Here is a tiny trained network, its code and every weight. The questions are about switching its units off for an input and a class, where a switched-off unit gives its printed mean instead of its output.

import numpy as np


def w(rows, s, z=0):
    codes = np.array(rows[::2]) - 128.0
    scale = np.full(codes.shape[1], s)
    scale[-1] = z or s
    return codes * scale


def norm(h):
    return h / np.sqrt((h * h).mean(-1, keepdims=True) + 1e-5)


def f(y):
    return np.maximum(y, 0)


def log_softmax(a):
    a = a - a.max(-1, keepdims=True)
    return a - np.log(np.exp(a).sum(-1, keepdims=True))


def net(x, mask):
    res = np.array(x, float).reshape(1, 7) / 4 @ E
    u = 0
    for l in range(3):
        y = f(norm(res) @ A[l][:, :-1].T + A[l][:, -1])
        res = res + np.where(mask[u : u + 4], y, B[l][:, -1]) @ B[l][:, :-1]
        u += 4
    return log_softmax(norm(res)[-1] @ U[:, :-1].T + U[:, -1])


A, B = {}, {}
E = w([
[123,130,127,130,126,132,122],'x0',
[95,32,158,181,191,163,128],'x1',
[104,154,68,255,97,88,225],'x2',
[128,132,130,134,132,118,116],'x3',
[140,128,134,131,121,144,133],'x4',
[18,174,189,153,70,113,211],'x5',
[115,124,116,115,133,136,138],'x6',
],0.013)
A[0] = w([
[74,69,248,99,118,138,119,38],'0.n0',
[86,149,165,77,107,161,114,51],'0.n1',
[122,166,155,82,123,126,111,4],'0.n2',
[101,182,184,79,91,126,122,7],'0.n3',
],0.018,0.0043)
B[0] = w([
[26,243,90,60,255,234,109,254],'0.n0',
[138,137,186,33,138,104,126,215],'0.n1',
[163,172,177,76,195,94,130,192],'0.n2',
[185,110,235,113,67,30,129,234],'0.n3',
],0.0094,0.0087)
A[1] = w([
[192,105,5,187,189,137,109,120],'1.n0',
[199,179,12,94,96,104,99,72],'1.n1',
[84,44,176,179,195,162,122,252],'1.n2',
[207,81,102,38,180,147,41,111],'1.n3',
],0.022,0.0048)
B[1] = w([
[249,83,149,43,147,99,133,233],'1.n0',
[51,212,102,131,183,179,79,196],'1.n1',
[126,128,218,176,181,156,196,211],'1.n2',
[86,106,120,201,60,110,172,254],'1.n3',
],0.019,0.02)
A[2] = w([
[155,138,182,96,147,142,163,182],'2.n0',
[100,194,17,161,7,73,144,2],'2.n1',
[107,177,109,252,93,101,186,203],'2.n2',
[213,147,77,106,190,141,93,213],'2.n3',
],0.024,0.0025)
B[2] = w([
[169,114,71,143,108,100,65,237],'2.n0',
[194,164,39,5,139,128,122,216],'2.n1',
[104,64,71,182,61,160,137,253],'2.n2',
[40,203,165,135,171,172,148,187],'2.n3',
],0.021,0.018)
U = w([
[143,129,40,74,48,111,124,124],'0',
[76,201,141,106,199,168,105,196],'1',
[120,32,142,219,92,140,185,182],'2',
[245,104,207,113,202,93,162,3],'3',
[155,146,211,56,74,7,67,54],'4',
],0.018,0.0035)

Each question gives the input, the list of numbers given to net, and the class t.
The units are the neurons (one row each of A and B). Each row of codes is followed by its name. A weight is (code - 128) times the scale printed after its matrix; where a second scale follows, it is the last column's (A, B and U).
mask holds one flag per neuron, layer by layer. A switched-off neuron (its flag False) gives its mean, the last column of its row in B, instead of its output. The means were averaged over made-up inputs and are rounded, as every weight is.
A unit's drop is (log p(t) with every unit on - log p(t) with that unit switched off) / (log p(t) with every unit on - log p(t) with every unit switched off).
The circuit of an input: a set's keep is (log p(t) with only the set's units on - log p(t) with every unit switched off) / (log p(t) with every unit on - log p(t) with every unit switched off). Starting from all 12 units, units are removed one at a time, each time the one whose removal leaves the highest keep (on an exact tie, the one counted first), for as long as the keep stays at least 0.8.
circuit, biggest first: the units of the circuit, biggest drop first
unit that matters most: the unit with the biggest drop
top k neurons: the k neurons with the biggest drops, biggest first
top k neurons in layer l: the k neurons of layer l with the biggest drops, biggest first
drop of u: that unit's drop, to one decimal
input [0,0,2,3,4,-5,-2], class 1: unit that matters most	1.n1
input [-6,-6,0,-4,7,1,6], class 4: circuit, biggest first	(2.n2, 0.n3)
input [-3,6,-7,4,-4,2,6], class 1: top 2 neurons	(0.n0, 2.n2)
input [1,7,5,1,-3,0,-1], class 3: top 2 neurons	(1.n3, 0.n3)
input [-1,7,-6,2,1,8,5], class 1: top 2 neurons	(0.n0, 1.n0)
input [0,6,-1,-3,7,5,-4], class 1: top 2 neurons	(0.n0, 1.n3)
input [-6,8,1,3,-7,-1,5], class 3: top 3 neurons	(1.n3, 0.n1, 0.n3)
input [1,-1,-6,5,-5,4,-6], class 4: top 3 neurons	(0.n3, 1.n1, 2.n3)
input [-6,6,-1,-5,-1,-8,-2], class 2: top 2 neurons	(1.n3, 2.n1)
input [6,1,5,-4,1,-5,-4], class 3: top 2 neurons	(1.n0, 0.n3)
input [0,6,-8,4,4,-1,-7], class 2: top 2 neurons in layer 1	(1.n3, 1.n0)
input [-7,0,-7,-5,3,5,4], class 4: top 2 neurons	(0.n3, 1.n1)
input [-7,-5,2,-2,-8,-8,-5], class 1: top 2 neurons	(1.n1, 1.n0)
input [-7,7,-6,-3,-6,-4,-2], class 2: circuit, biggest first	(1.n3)
input [4,1,3,-4,5,-8,3], class 3: top 2 neurons in layer 1	(1.n0, 1.n3)
input [-6,7,1,3,4,-8,-1], class 3: top 2 neurons in layer 0	(0.n1, 0.n3)
input [7,-4,1,-6,-6,-1,8], class 1: top 2 neurons in layer 1	(1.n1, 1.n3)
input [7,3,-4,5,1,2,7], class 1: drop of 0.n0	3.2
input [-2,3,7,-6,-6,-6,-7], class 3: drop of 2.n0	0.0
input [0,4,6,-3,-3,-2,-3], class 3: unit that matters most	1.n0
input [-4,-7,5,4,-5,-8,8], class 1: drop of 1.n1	0.6
input [-4,6,-3,-3,-4,-8,-8], class 2: drop of 1.n3	2.2
input [-6,3,2,1,1,-6,5], class 3: top 2 neurons in layer 0	(0.n1, 0.n3)
input [4,7,4,0,2,-1,-2], class 3: top 2 neurons in layer 1	(1.n3, 1.n0)
